Here is a tiny trained network, its code and every weight. The questions are about switching its units off for an input and a class, where a switched-off unit gives its printed mean instead of its output.

import numpy as np


def w(rows, s, z=0):
    codes = np.array(rows[::2]) - 128.0
    scale = np.full(codes.shape[1], s)
    scale[-1] = z or s
    return codes * scale


def f(y):
    return y / 2 * (1 + np.tanh(0.7978845608 * (y + 0.044715 * y**3)))


def log_softmax(a):
    a = a - a.max(-1, keepdims=True)
    return a - np.log(np.exp(a).sum(-1, keepdims=True))


def net(x, mask):
    res = np.array(x, float).reshape(1, 3) / 4 @ E
    y = f(res @ A[0][:, :-1].T + A[0][:, -1])
    res = res + np.where(mask, y, B[0][:, -1]) @ B[0][:, :-1]
    return log_softmax(res[-1] @ U[:, :-1].T + U[:, -1])


A, B = {}, {}
E = w([
[135,161,168,69,3],'x0',
[173,183,83,214,115],'x1',
[33,181,28,92,114],'x2',
],0.011)
A[0] = w([
[150,186,79,206,161,182],'neuron 0',
[119,93,90,161,195,37],'neuron 1',
[203,161,98,191,98,81],'neuron 2',
[94,192,57,82,147,45],'neuron 3',
[108,132,148,126,89,42],'neuron 4',
[62,159,106,134,130,247],'neuron 5',
[85,58,131,52,166,73],'neuron 6',
[68,87,173,72,146,74],'neuron 7',
[71,147,70,53,155,59],'neuron 8',
[63,196,79,91,102,100],'neuron 9',
[197,45,122,133,85,64],'neuron 10',
[239,43,197,148,108,116],'neuron 11',
[130,187,195,125,42,146],'neuron 12',
[136,164,73,205,94,98],'neuron 13',
[139,193,182,108,69,88],'neuron 14',
[101,165,145,125,26,95],'neuron 15',
[164,135,207,129,159,76],'neuron 16',
[201,61,181,137,179,91],'neuron 17',
[51,93,69,166,175,85],'neuron 18',
[158,112,142,113,46,118],'neuron 19',
[170,88,190,139,144,74],'neuron 20',
[200,201,84,156,116,92],'neuron 21',
[69,130,187,94,165,254],'neuron 22',
[208,168,218,148,116,28],'neuron 23',
[114,162,136,108,120,29],'neuron 24',
[131,190,130,73,87,56],'neuron 25',
[114,118,123,159,226,84],'neuron 26',
[131,112,233,92,170,191],'neuron 27',
[131,93,103,152,230,214],'neuron 28',
[90,130,64,112,105,194],'neuron 29',
[147,71,90,136,169,56],'neuron 30',
[135,185,191,252,96,167],'neuron 31',
[101,75,98,142,182,55],'neuron 32',
[133,3,128,66,135,146],'neuron 33',
],0.011,0.0076)
B[0] = w([
[127,96,192,62,94,219],'neuron 0',
[54,16,60,65,150,174],'neuron 1',
[24,105,205,121,62,180],'neuron 2',
[3,183,64,231,215,185],'neuron 3',
[53,31,31,171,146,130],'neuron 4',
[176,217,204,66,151,224],'neuron 5',
[51,66,205,184,47,179],'neuron 6',
[23,65,173,104,29,167],'neuron 7',
[19,189,118,147,208,190],'neuron 8',
[54,217,149,118,220,214],'neuron 9',
[61,112,50,172,188,154],'neuron 10',
[91,215,122,94,235,237],'neuron 11',
[200,56,78,10,119,212],'neuron 12',
[5,102,208,97,49,179],'neuron 13',
[139,62,71,43,123,180],'neuron 14',
[169,38,83,21,183,201],'neuron 15',
[28,181,74,190,165,167],'neuron 16',
[72,168,109,127,208,212],'neuron 17',
[97,110,135,56,199,189],'neuron 18',
[163,71,54,46,175,176],'neuron 19',
[33,163,75,157,199,176],'neuron 20',
[54,36,156,93,6,176],'neuron 21',
[195,140,160,47,25,215],'neuron 22',
[25,155,115,137,182,177],'neuron 23',
[58,30,43,224,158,124],'neuron 24',
[87,60,62,66,181,168],'neuron 25',
[151,40,75,31,130,200],'neuron 26',
[99,188,199,100,151,208],'neuron 27',
[242,87,111,20,124,255],'neuron 28',
[102,224,177,99,162,209],'neuron 29',
[68,70,103,88,156,155],'neuron 30',
[89,193,231,75,97,210],'neuron 31',
[96,1,44,117,133,167],'neuron 32',
[73,125,213,151,21,193],'neuron 33',
],0.008,0.012)
U = w([
[184,41,47,72,190,134],'0',
[83,220,111,165,210,73],'1',
[71,105,218,148,40,112],'2',
[228,208,193,104,123,225],'3',
[179,101,61,250,126,2],'4',
[195,71,37,241,126,2],'5',
[137,42,72,249,116,2],'6',
],0.012,0.0082)

Each question gives the input, the list of numbers given to net, and the class t.
The units are the neurons (one row each of A and B). Each row of codes is followed by its name. A weight is (code - 128) times the scale printed after its matrix; where a second scale follows, it is the last column's (A, B and U).
mask holds one flag per neuron, in row order. A switched-off neuron (its flag False) gives its mean, the last column of its row in B, instead of its output. The means were averaged over made-up inputs and are rounded, as every weight is.
A unit's drop is (log p(t) with every unit on - log p(t) with that unit switched off) / (log p(t) with every unit on - log p(t) with every unit switched off).
most important unit: the unit with the biggest drop
k most important neurons: the k neurons with the biggest drops, biggest first
drop of u: that unit's drop, to one decimal
input [-8,8,0], class 0: 2 most important neurons : [neuron 28; neuron 26]
input [2,8,-8], class 1: most important unit : neuron 11
input [1,-4,-2], class 2: 2 most important neurons : [neuron 28; neuron 33]
input [7,7,-1], class 0: 4 most important neurons : [neuron 12; neuron 15; neuron 19; neuron 14]
input [-3,5,-5], class 1: 4 most important neurons : [neuron 11; neuron 17; neuron 33; neuron 22]
input [-5,2,-6], class 1: 2 most important neurons : [neuron 11; neuron 12]
input [3,1,-2], class 3: 3 most important neurons : [neuron 26; neuron 1; neuron 32]
input [-5,5,4], class 0: 2 most important neurons : [neuron 28; neuron 33]
input [-5,-6,-4], class 2: 2 most important neurons : [neuron 33; neuron 6]
input [-5,-4,6], class 1: 3 most important neurons : [neuron 8; neuron 3; neuron 12]
input [1,2,3], class 3: drop of neuron 23 : 0.1
input [4,-1,2], class 0: drop of neuron 31 : 0.2
input [0,3,-1], class 3: drop of neuron 33 : 0.3
